Here is a tiny trained network, its code and every weight. The questions are about switching its units off for an input and a class, where a switched-off unit gives its printed mean instead of its output.

import numpy as np


def w(rows, s, z=0):
    codes = np.array(rows[::2]) - 128.0
    scale = np.full(codes.shape[1], s)
    scale[-1] = z or s
    return codes * scale


def norm(h):
    return h / np.sqrt((h * h).mean(-1, keepdims=True) + 1e-5)


def f(y):
    return np.maximum(y, 0)


def log_softmax(a):
    a = a - a.max(-1, keepdims=True)
    return a - np.log(np.exp(a).sum(-1, keepdims=True))


def net(x, mask):
    res = np.array(x, float).reshape(1, 4) / 4 @ E
    u = 0
    for l in range(2):
        y = f(norm(res) @ A[l][:, :-1].T + A[l][:, -1])
        res = res + np.where(mask[u : u + 6], y, B[l][:, -1]) @ B[l][:, :-1]
        u += 6
    return log_softmax(norm(res)[-1] @ U[:, :-1].T + U[:, -1])


A, B = {}, {}
E = w([
[72,102,243],'x0',
[126,129,128],'x1',
[118,218,144],'x2',
[254,139,210],'x3',
],0.00088)
A[0] = w([
[102,60,103,200],'0.n0',
[65,124,153,81],'0.n1',
[117,130,55,85],'0.n2',
[109,255,134,18],'0.n3',
[96,244,163,151],'0.n4',
[78,122,213,8],'0.n5',
],0.0038,0.0015)
B[0] = w([
[167,92,161,212],'0.n0',
[154,172,153,165],'0.n1',
[123,157,190,181],'0.n2',
[141,2,63,198],'0.n3',
[164,11,133,252],'0.n4',
[95,134,208,174],'0.n5',
],0.0038,0.0017)
A[1] = w([
[145,98,173,191],'1.n0',
[160,122,166,21],'1.n1',
[194,171,3,207],'1.n2',
[168,158,158,4],'1.n3',
[2,111,104,200],'1.n4',
[169,102,168,254],'1.n5',
],0.0047,0.0011)
B[1] = w([
[105,155,65,222],'1.n0',
[192,190,60,159],'1.n1',
[38,121,247,211],'1.n2',
[170,254,80,142],'1.n3',
[247,199,113,180],'1.n4',
[54,147,41,254],'1.n5',
],0.0029,0.0031)
U = w([
[67,136,245,115],'0',
[107,143,104,252],'1',
[145,47,84,60],'2',
[217,208,116,40],'3',
],0.011,0.004)

Each question gives the input, the list of numbers given to net, and the class t.
The units are the neurons (one row each of A and B). Each row of codes is followed by its name. A weight is (code - 128) times the scale printed after its matrix; where a second scale follows, it is the last column's (A, B and U).
mask holds one flag per neuron, layer by layer. A switched-off neuron (its flag False) gives its mean, the last column of its row in B, instead of its output. The means were averaged over made-up inputs and are rounded, as every weight is.
A unit's drop is (log p(t) with every unit on - log p(t) with that unit switched off) / (log p(t) with every unit on - log p(t) with every unit switched off).
The circuit of an input: a set's keep is (log p(t) with only the set's units on - log p(t) with every unit switched off) / (log p(t) with every unit on - log p(t) with every unit switched off). Starting from all 12 units, units are removed one at a time, each time the one whose removal leaves the highest keep (on an exact tie, the one counted first), for as long as the keep stays at least 0.8.
units of the circuit, in order: the units of the circuit, biggest drop first
k most important neurons of layer l: the k neurons of layer l with the biggest drops, biggest first
drop when u is switched off: that unit's drop, to one decimal
input [5,-7,8,-2], class 2: units of the circuit, in order -> 0.n4, 1.n2
input [-6,-5,4,-8], class 3: units of the circuit, in order -> 1.n4
input [5,6,3,4], class 1: 2 most important neurons of layer 0 -> 0.n0, 0.n2
input [1,-2,6,-4], class 2: 2 most important neurons of layer 0 -> 0.n4, 0.n3
input [3,6,1,2], class 1: units of the circuit, in order -> 1.n0, 1.n5
input [7,-6,-1,8], class 3: units of the circuit, in order -> 1.n2, 1.n1
input [4,-2,-2,6], class 3: units of the circuit, in order -> 1.n2, 0.n4
input [5,2,2,-8], class 3: units of the circuit, in order -> 1.n4, 1.n5
input [-6,-5,7,3], class 2: units of the circuit, in order -> 0.n3, 0.n4
input [-3,5,2,-8], class 3: units of the circuit, in order -> 1.n4, 1.n5
input [-4,2,-5,-8], class 3: 3 most important neurons of layer 1 -> 1.n4, 1.n5, 1.n0
input [4,7,0,2], class 1: 3 most important neurons of layer 1 -> 1.n2, 1.n0, 1.n5
input [3,-5,1,3], class 1: 2 most important neurons of layer 1 -> 1.n2, 1.n4
input [-5,-4,4,1], class 0: units of the circuit, in order -> 1.n2
input [4,-4,1,-6], class 3: 2 most important neurons of layer 1 -> 1.n4, 1.n2
input [-5,5,5,4], class 0: 4 most important neurons of layer 1 -> 1.n2, 1.n4, 1.n1, 1.n0
input [0,7,5,-8], class 3: 2 most important neurons of layer 1 -> 1.n4, 1.n5
input [-6,2,-6,-6], class 0: 3 most important neurons of layer 1 -> 1.n2, 1.n5, 1.n0
input [2,-1,0,-4], class 3: 2 most important neurons of layer 0 -> 0.n4, 0.n3
input [-2,2,6,-3], class 2: most important neuron of layer 0 -> 0.n3
input [-8,7,3,-6], class 0: 2 most important neurons of layer 1 -> 1.n2, 1.n5
input [-5,1,0,2], class 0: drop when 1.n2 is switched off -> 0.6
input [-6,4,1,0], class 0: drop when 1.n2 is switched off -> 0.4
input [1,-2,0,-8], class 3: drop when 1.n4 is switched off -> 1.1
